Here is a tiny trained network, its code and every weight. The questions are about switching its units off for an input and a class, where a switched-off unit gives its printed mean instead of its output.

import numpy as np


def w(rows, s, z=0):
    codes = np.array(rows[::2]) - 128.0
    scale = np.full(codes.shape[1], s)
    scale[-1] = z or s
    return codes * scale


def f(y):
    return y / 2 * (1 + np.tanh(0.7978845608 * (y + 0.044715 * y**3)))


def log_softmax(a):
    a = a - a.max(-1, keepdims=True)
    return a - np.log(np.exp(a).sum(-1, keepdims=True))


def net(x, mask):
    res = np.array(x, float).reshape(1, 6) / 4 @ E
    y = f(res @ A[0][:, :-1].T + A[0][:, -1])
    res = res + np.where(mask, y, B[0][:, -1]) @ B[0][:, :-1]
    return log_softmax(res[-1] @ U[:, :-1].T + U[:, -1])


A, B = {}, {}
E = w([
[97,33,31],'x0',
[254,128,75],'x1',
[128,127,128],'x2',
[170,17,209],'x3',
[129,129,130],'x4',
[126,126,130],'x5',
],0.0045)
A[0] = w([
[103,157,106,44],'n0',
[144,58,188,157],'n1',
[151,162,169,52],'n2',
[98,201,80,100],'n3',
[120,142,108,215],'n4',
[179,219,18,85],'n5',
[179,57,180,64],'n6',
[227,123,107,52],'n7',
[148,186,202,63],'n8',
[112,185,75,162],'n9',
[174,201,199,51],'n10',
[214,134,99,32],'n11',
[104,66,61,83],'n12',
[132,131,125,84],'n13',
[90,190,65,128],'n14',
[136,142,157,60],'n15',
[111,95,93,35],'n16',
[37,124,170,13],'n17',
[165,190,192,66],'n18',
[59,133,170,8],'n19',
[146,60,194,140],'n20',
[101,56,36,99],'n21',
[244,146,75,46],'n22',
[164,137,132,46],'n23',
[128,117,140,182],'n24',
[149,186,199,50],'n25',
[110,190,74,101],'n26',
[91,118,150,82],'n27',
[27,126,162,24],'n28',
[116,106,97,43],'n29',
[149,189,221,59],'n30',
[171,59,190,131],'n31',
[159,65,183,93],'n32',
[109,79,71,25],'n33',
[2,118,182,27],'n34',
[203,136,102,43],'n35',
[159,153,148,49],'n36',
[100,140,165,4],'n37',
[211,137,99,43],'n38',
[123,138,115,248],'n39',
[102,69,81,74],'n40',
[46,193,94,38],'n41',
[124,126,147,52],'n42',
[80,45,46,41],'n43',
],0.0084,0.0034)
B[0] = w([
[95,103,119,90],'n0',
[33,137,186,210],'n1',
[113,140,82,105],'n2',
[43,121,168,171],'n3',
[124,149,169,217],'n4',
[16,80,177,254],'n5',
[30,107,158,159],'n6',
[120,45,111,156],'n7',
[102,174,65,146],'n8',
[72,134,177,208],'n9',
[99,180,47,161],'n10',
[139,61,88,133],'n11',
[107,180,74,158],'n12',
[126,121,117,99],'n13',
[42,122,182,193],'n14',
[114,126,98,92],'n15',
[119,135,77,91],'n16',
[138,50,84,109],'n17',
[106,173,63,151],'n18',
[133,75,73,93],'n19',
[23,132,182,199],'n20',
[102,206,63,202],'n21',
[138,33,88,192],'n22',
[125,105,92,92],'n23',
[121,138,150,176],'n24',
[105,169,58,137],'n25',
[57,118,159,164],'n26',
[128,100,124,102],'n27',
[136,38,95,118],'n28',
[117,128,88,88],'n29',
[90,184,56,162],'n30',
[17,127,184,204],'n31',
[45,118,158,160],'n32',
[112,149,56,109],'n33',
[157,1,83,149],'n34',
[146,72,93,127],'n35',
[122,125,84,96],'n36',
[119,103,77,73],'n37',
[147,66,88,137],'n38',
[131,158,179,253],'n39',
[107,165,86,135],'n40',
[47,67,152,138],'n41',
[117,113,106,82],'n42',
[97,190,39,168],'n43',
],0.028,0.0022)
U = w([
[105,117,156,203],'0',
[62,110,174,6],'1',
[113,117,150,207],'2',
[114,45,107,171],'3',
[92,160,98,84],'4',
[115,123,164,154],'5',
[196,122,141,52],'6',
[254,107,80,37],'7',
],0.0097,0.015)

Each question gives the input, the list of numbers given to net, and the class t.
The units are the neurons (one row each of A and B). Each row of codes is followed by its name. A weight is (code - 128) times the scale printed after its matrix; where a second scale follows, it is the last column's (A, B and U).
mask holds one flag per neuron, in row order. A switched-off neuron (its flag False) gives its mean, the last column of its row in B, instead of its output. The means were averaged over made-up inputs and are rounded, as every weight is.
A unit's drop is (log p(t) with every unit on - log p(t) with that unit switched off) / (log p(t) with every unit on - log p(t) with every unit switched off).
The circuit of an input: a set's keep is (log p(t) with only the set's units on - log p(t) with every unit switched off) / (log p(t) with every unit on - log p(t) with every unit switched off). Starting from the 12 units with the biggest drops (on a tie, the unit counted first), units are removed one at a time, each time the one whose removal leaves the highest keep (on an exact tie, the one counted first), for as long as the keep stays at least 0.8.
units of the circuit, in order: the units of the circuit, biggest drop first
top k neurons: the k neurons with the biggest drops, biggest first
drop when u is switched off: that unit's drop, to one decimal
input [-3,7,7,-8,7,-3], class 1: units of the circuit, in order : [n5]
input [6,0,-3,-7,-3,-6], class 1: units of the circuit, in order : [n5 n14]
input [4,-7,-2,-5,2,-5], class 3: units of the circuit, in order : [n34 n28]
input [-6,5,5,-1,-2,-2], class 4: top 3 neurons : [n10 n18 n30]
input [-2,3,6,7,4,4], class 1: units of the circuit, in order : [n31 n20]
input [-6,-5,-4,-3,-4,-1], class 4: units of the circuit, in order : [n30 n8]
input [3,1,0,-8,3,-7], class 1: units of the circuit, in order : [n5 n14]
input [-5,7,3,2,1,-2], class 3: top 2 neurons : [n22 n7]
input [2,2,-4,7,7,-1], class 1: units of the circuit, in order : [n31 n20]
input [0,8,-7,7,-4,-2], class 3: units of the circuit, in order : [n22 n7]
input [-5,-6,2,-1,3,-4], class 3: top 4 neurons : [n34 n28 n17 n19]
input [4,5,5,-7,0,1], class 1: top 2 neurons : [n5 n14]
input [-4,1,-2,7,1,-5], class 1: top 3 neurons : [n31 n20 n1]
input [7,2,3,-7,-5,-4], class 1: units of the circuit, in order : [n5]
input [2,6,3,-1,-3,-2], class 3: drop when n7 is switched off : 0.2
input [-7,2,-5,3,-3,-4], class 4: drop when n25 is switched off : 0.1
input [-7,3,6,-3,2,0], class 4: drop when n10 is switched off : 0.3
